Below are the code and all the weights of a small trained network. Each question names an input and a class and asks about switching units off, where a switched-off unit gives its printed mean instead of its output.

import numpy as np


def w(rows, s, z=0):
    codes = np.array(rows[::2]) - 128.0
    scale = np.full(codes.shape[1], s)
    scale[-1] = z or s
    return codes * scale


def f(y):
    return np.maximum(y, 0)


def log_softmax(a):
    a = a - a.max(-1, keepdims=True)
    return a - np.log(np.exp(a).sum(-1, keepdims=True))


def net(x, mask):
    res = np.array(x, float).reshape(1, 8) / 4 @ E
    y = f(res @ A[0][:, :-1].T + A[0][:, -1])
    res = res + np.where(mask, y, B[0][:, -1]) @ B[0][:, :-1]
    return log_softmax(res[-1] @ U[:, :-1].T + U[:, -1])


A, B = {}, {}
E = w([
[127,127,128],'x0',
[128,128,129],'x1',
[127,127,126],'x2',
[175,133,2],'x3',
[128,128,130],'x4',
[19,114,88],'x5',
[143,7,131],'x6',
[127,129,128],'x7',
],0.0051)
A[0] = w([
[177,135,145,63],'N0',
[113,142,178,61],'N1',
[140,101,127,83],'N2',
[120,219,124,57],'N3',
[123,188,126,71],'N4',
[121,229,126,46],'N5',
[56,117,96,65],'N6',
[38,115,86,54],'N7',
[146,153,99,127],'N8',
[118,254,125,30],'N9',
[145,152,83,165],'N10',
[135,130,98,92],'N11',
[90,129,220,25],'N12',
[202,113,155,85],'N13',
[124,147,86,61],'N14',
[255,156,161,54],'N15',
[147,143,84,81],'N16',
[126,181,126,69],'N17',
[41,115,87,57],'N18',
[151,10,128,45],'N19',
[88,150,116,132],'N20',
[120,121,139,254],'N21',
[153,129,77,42],'N22',
[136,52,135,30],'N23',
[157,125,62,73],'N24',
[98,126,208,21],'N25',
[167,134,142,74],'N26',
[148,135,67,63],'N27',
[169,105,124,53],'N28',
[145,130,40,48],'N29',
[203,136,154,55],'N30',
[147,8,135,43],'N31',
[156,133,33,37],'N32',
[91,100,99,113],'N33',
[106,171,149,125],'N34',
[162,134,123,70],'N35',
[78,130,240,25],'N36',
],0.01,0.0061)
B[0] = w([
[78,144,139,133],'N0',
[127,87,133,134],'N1',
[117,116,117,130],'N2',
[118,101,60,148],'N3',
[121,104,89,138],'N4',
[110,91,52,149],'N5',
[64,157,135,143],'N6',
[44,166,138,148],'N7',
[153,115,145,153],'N8',
[107,85,32,155],'N9',
[181,141,160,184],'N10',
[127,109,143,133],'N11',
[127,42,181,146],'N12',
[67,164,153,155],'N13',
[134,91,121,132],'N14',
[1,166,145,174],'N15',
[147,100,147,140],'N16',
[121,105,99,134],'N17',
[47,163,139,148],'N18',
[120,89,33,156],'N19',
[113,162,148,155],'N20',
[235,207,140,255],'N21',
[124,85,171,133],'N22',
[137,98,53,134],'N23',
[146,87,171,149],'N24',
[118,51,179,139],'N25',
[90,141,136,132],'N26',
[140,86,163,142],'N27',
[94,103,123,132],'N28',
[118,63,182,149],'N29',
[57,150,145,144],'N30',
[128,88,31,156],'N31',
[131,56,190,151],'N32',
[105,165,142,146],'N33',
[162,140,101,155],'N34',
[104,125,143,130],'N35',
[138,29,193,156],'N36',
],0.04,0.006)
U = w([
[131,57,227,44],'0',
[105,114,15,59],'1',
[133,193,156,253],'2',
[3,230,188,30],'3',
[153,188,155,191],'4',
[145,183,148,189],'5',
],0.0052,0.0069)

Each question gives the input, the list of numbers given to net, and the class t.
The units are the neurons (one row each of A and B). Each row of codes is followed by its name. A weight is (code - 128) times the scale printed after its matrix; where a second scale follows, it is the last column's (A, B and U).
mask holds one flag per neuron, in row order. A switched-off neuron (its flag False) gives its mean, the last column of its row in B, instead of its output. The means were averaged over made-up inputs and are rounded, as every weight is.
A unit's drop is (log p(t) with every unit on - log p(t) with that unit switched off) / (log p(t) with every unit on - log p(t) with every unit switched off).
The circuit of an input: a set's keep is (log p(t) with only the set's units on - log p(t) with every unit switched off) / (log p(t) with every unit on - log p(t) with every unit switched off). Starting from the 12 units with the biggest drops (on a tie, the unit counted first), units are removed one at a time, each time the one whose removal leaves the highest keep (on an exact tie, the one counted first), for as long as the keep stays at least 0.8.
units of the circuit, in order: the units of the circuit, biggest drop first
most important unit: the unit with the biggest drop
top k neurons: the k neurons with the biggest drops, biggest first
drop of u: that unit's drop, to one decimal
input [6,3,-8,-8,3,2,8,-3], class 0: top 4 neurons => N36, N12, N25, N9
input [-4,1,-3,-8,-8,5,-7,3], class 0: top 3 neurons => N36, N12, N25
input [-4,-3,-1,-8,4,-2,5,-3], class 0: units of the circuit, in order => N36
input [5,-5,1,-3,-6,1,-5,0], class 1: units of the circuit, in order => N9, N5
input [6,1,0,5,8,6,-3,0], class 3: units of the circuit, in order => N7, N18
input [2,3,2,-6,4,8,1,-3], class 3: top 2 neurons => N7, N18
input [3,1,-4,8,1,-3,-8,-5], class 0: units of the circuit, in order => N32, N29
input [6,-3,-5,-4,7,8,-4,7], class 3: top 3 neurons => N7, N18, N6
input [-1,-2,2,-3,-4,7,-6,-1], class 3: top 4 neurons => N7, N18, N6, N20
input [-2,7,-1,1,4,6,-8,2], class 1: top 3 neurons => N9, N5, N3
input [0,6,-4,5,6,-3,7,5], class 1: top 2 neurons => N19, N31
input [7,1,-2,5,-8,0,-8,-8], class 1: top 3 neurons => N9, N5, N3
input [-6,-1,4,8,-2,6,-7,-4], class 0: top 2 neurons => N32, N29
input [-7,6,6,4,-1,-5,7,-4], class 1: top neuron => N19
input [-6,3,1,-4,7,7,-1,-3], class 3: top 3 neurons => N7, N18, N6
input [5,1,3,-1,8,-7,5,6], class 3: top 3 neurons => N15, N13, N30
input [-7,8,-8,8,4,2,6,-4], class 0: drop of N4 => 0.0
input [-6,6,-5,-8,4,-5,-6,-5], class 0: drop of N36 => 0.4
input [7,5,1,4,-4,-7,8,-8], class 1: drop of N31 => 0.3
input [-3,0,0,-1,-6,-4,-8,6], class 1: most important unit => N9
